Here is a tiny trained network, its code and every weight. The questions are about switching its units off for an input and a target symbol, where a switched-off unit gives its printed mean instead of its output.

import numpy as np


def w(rows, s, z=0):
    codes = np.array(rows[::2]) - 128.0
    scale = np.full(codes.shape[1], s)
    scale[-1] = z or s
    return codes * scale


def f(y):
    return np.maximum(y, 0)


def softmax(a):
    e = np.exp(a - a.max(-1, keepdims=True))
    return e / e.sum(-1, keepdims=True)


def log_softmax(a):
    a = a - a.max(-1, keepdims=True)
    return a - np.log(np.exp(a).sum(-1, keepdims=True))


def net(x, mask):
    ids = ['βγεζηθμστφψω'.index(c) for c in x.split()]
    T = len(ids)
    res = E[ids] + P[:T]
    u = 0
    for l in range(2):
        q, k, v = (res @ M[l].T for M in (Q, K, V))
        z = softmax(np.where(np.tri(T) > 0, q @ k.T / 3**0.5, -1e9)) @ v
        res = res + np.where(mask[u], z, O[l][:, -1]) @ O[l][:, :-1]
        u += 1
        y = f(res @ A[l][:, :-1].T + A[l][:, -1])
        res = res + np.where(mask[u : u + 12], y, B[l][:, -1]) @ B[l][:, :-1]
        u += 12
    return log_softmax(res[-1] @ U[:, :-1].T + U[:, -1])


Q, K, V, O, A, B = {}, {}, {}, {}, {}, {}
E = w([
[133,76,109,229],'β',
[200,78,159,122],'γ',
[113,131,120,40],'ε',
[177,72,90,77],'ζ',
[82,145,56,104],'η',
[128,112,165,117],'θ',
[73,218,116,203],'μ',
[155,109,25,33],'σ',
[167,96,162,78],'τ',
[137,113,86,7],'φ',
[200,65,99,161],'ψ',
[166,96,166,161],'ω',
],0.015)
P = w([
[250,180,117,186],'0',
[78,43,139,133],'1',
[220,158,76,145],'2',
[90,79,157,120],'3',
[202,142,64,118],'4',
[101,102,172,117],'5',
[195,130,53,116],'6',
[109,121,184,108],'7',
],0.012)
Q[0] = w([
[3,91,89,138],'0.h1',
[185,104,60,212],'0.h1',
[136,36,88,41],'0.h1',
],0.0067)
K[0] = w([
[28,146,43,77],'0.h1',
[86,53,203,189],'0.h1',
[121,67,127,1],'0.h1',
],0.0051)
V[0] = w([
[5,180,17,179],'0.h1',
[3,251,71,51],'0.h1',
[125,27,181,146],'0.h1',
],0.0033)
O[0] = w([
[100,162,51,107,57],'0.h1',
[2,134,40,44,5],'0.h1',
[111,63,182,50,129],'0.h1',
],0.0046,0.0018)
A[0] = w([
[98,255,61,105,2],'0.n1',
[117,167,195,166,114],'0.n2',
[60,180,139,168,58],'0.n3',
[235,186,136,182,94],'0.n4',
[57,92,155,123,55],'0.n5',
[70,77,158,165,65],'0.n6',
[107,96,144,43,7],'0.n7',
[79,216,190,212,144],'0.n8',
[45,145,231,225,139],'0.n9',
[129,176,98,89,64],'0.n10',
[88,94,249,50,131],'0.n11',
[205,203,138,50,248],'0.n12',
],0.009,0.0039)
B[0] = w([
[129,2,216,150,176],'0.n1',
[144,204,57,115,154],'0.n2',
[236,85,99,20,156],'0.n3',
[36,139,53,45,225],'0.n4',
[47,122,125,149,142],'0.n5',
[152,247,147,170,147],'0.n6',
[118,73,70,151,154],'0.n7',
[201,35,117,86,186],'0.n8',
[130,254,84,161,182],'0.n9',
[138,88,205,174,149],'0.n10',
[56,90,212,53,183],'0.n11',
[114,114,44,230,254],'0.n12',
],0.0072,0.007)
Q[1] = w([
[94,254,93,118],'1.h1',
[43,195,126,71],'1.h1',
[142,120,202,136],'1.h1',
],0.0034)
K[1] = w([
[174,204,151,134],'1.h1',
[177,252,147,130],'1.h1',
[188,236,229,80],'1.h1',
],0.0027)
V[1] = w([
[212,78,158,127],'1.h1',
[83,174,1,251],'1.h1',
[8,37,121,111],'1.h1',
],0.0029)
O[1] = w([
[201,137,41,48,134],'1.h1',
[231,202,162,62,253],'1.h1',
[161,117,95,254,150],'1.h1',
],0.0032,0.003)
A[1] = w([
[180,163,72,145,89],'1.n1',
[169,106,228,211,195],'1.n2',
[125,147,59,47,35],'1.n3',
[69,80,69,82,25],'1.n4',
[65,82,79,156,112],'1.n5',
[190,188,76,136,145],'1.n6',
[181,136,87,132,27],'1.n7',
[118,70,235,40,3],'1.n8',
[111,210,137,127,91],'1.n9',
[1,144,132,125,221],'1.n10',
[32,185,105,153,150],'1.n11',
[97,194,102,117,236],'1.n12',
],0.0096,0.0059)
B[1] = w([
[63,96,148,160,227],'1.n1',
[218,246,201,103,175],'1.n2',
[149,209,151,163,178],'1.n3',
[170,167,157,29,175],'1.n4',
[161,134,174,66,195],'1.n5',
[86,70,144,161,254],'1.n6',
[70,155,175,158,173],'1.n7',
[109,37,149,255,185],'1.n8',
[115,29,122,104,137],'1.n9',
[83,238,87,133,194],'1.n10',
[186,136,77,234,153],'1.n11',
[130,111,69,158,211],'1.n12',
],0.0083,0.0069)
U = w([
[106,73,55,208,212],'β',
[149,22,110,117,182],'γ',
[197,115,78,72,152],'ε',
[226,129,124,121,124],'ζ',
[147,106,177,154,85],'η',
[53,173,160,179,71],'θ',
[79,120,159,66,167],'μ',
[148,181,156,121,143],'σ',
[52,86,178,178,3],'τ',
[109,201,83,120,105],'φ',
[1,116,151,133,46],'ψ',
[171,166,113,205,3],'ω',
],0.011,0.0054)

Each question gives the input, a string of symbols that net reads in full, and the target symbol t.
The units are the heads (3 rows each of Q, K, V and O) and the neurons (one row each of A and B). Each row of codes is followed by its name. A weight is (code - 128) times the scale printed after its matrix; where a second scale follows, it is the last column's (O, A, B and U).
mask holds one flag per unit, layer by layer, with each layer's heads first. A switched-off unit (its flag False) gives its mean, the last column of its rows in O or B, instead of its output. The means were averaged over made-up inputs and are rounded, as every weight is.
A unit's drop is (log p(t) with every unit on - log p(t) with that unit switched off) / (log p(t) with every unit on - log p(t) with every unit switched off).
The circuit of an input: a set's keep is (log p(t) with only the set's units on - log p(t) with every unit switched off) / (log p(t) with every unit on - log p(t) with every unit switched off). Starting from the 12 units with the biggest drops (on a tie, the unit counted first), units are removed one at a time, each time the one whose removal leaves the highest keep (on an exact tie, the one counted first), for as long as the keep stays at least 0.8.
units of the circuit, in order: the units of the circuit, biggest drop first
k most important neurons: the k neurons with the biggest drops, biggest first
k most important neurons of layer l: the k neurons of layer l with the biggest drops, biggest first
drop of u: that unit's drop, to one decimal
input η μ ζ, target β: units of the circuit, in order	0.n12; 1.n1
input β ψ τ μ ζ ψ φ, target β: units of the circuit, in order	0.n12
input ω ψ ψ μ φ φ φ β, target ω: 2 most important neurons	1.n2; 0.n9
input μ μ τ μ γ β ε, target β: 2 most important neurons of layer 0	0.n12; 0.n4
input σ η η γ, target η: units of the circuit, in order	1.n2; 0.n4; 1.n8; 0.n11
input μ ω ψ σ ψ η ε, target β: 2 most important neurons	0.n4; 0.n12
input σ σ θ τ, target τ: 2 most important neurons	1.n8; 0.n11
input τ η φ θ, target θ: 2 most important neurons	0.n11; 1.n10
input σ ζ ζ ω, target σ: 2 most important neurons	1.n2; 0.n4
input β ζ φ, target β: 2 most important neurons	0.n12; 0.n11
input γ μ σ, target β: 3 most important neurons of layer 1	1.n6; 1.n1; 1.n2
input ζ σ ω θ ε γ, target η: 3 most important neurons of layer 0	0.n11; 0.n4; 0.n12
input μ μ γ, target β: 3 most important neurons	0.n4; 0.n12; 0.n11
input η η φ μ τ, target β: most important neuron of layer 0	0.n12
input ψ η ζ, target β: 2 most important neurons	0.n12; 0.n11
input η ε ψ τ σ, target β: 4 most important neurons of layer 0	0.n12; 0.n11; 0.n4; 0.n8
input ψ σ γ μ, target β: 4 most important neurons of layer 0	0.n9; 0.n2; 0.n11; 0.n6
input θ ω τ μ, target β: 3 most important neurons of layer 0	0.n9; 0.n2; 0.n11
input θ β θ μ γ φ θ ψ, target ζ: drop of 1.n2	0.4
input ε σ θ, target β: drop of 0.n5	0.0
input η μ τ, target β: drop of 0.n11	0.1
input ζ ω φ ψ, target ζ: most important neuron of layer 0	0.n4
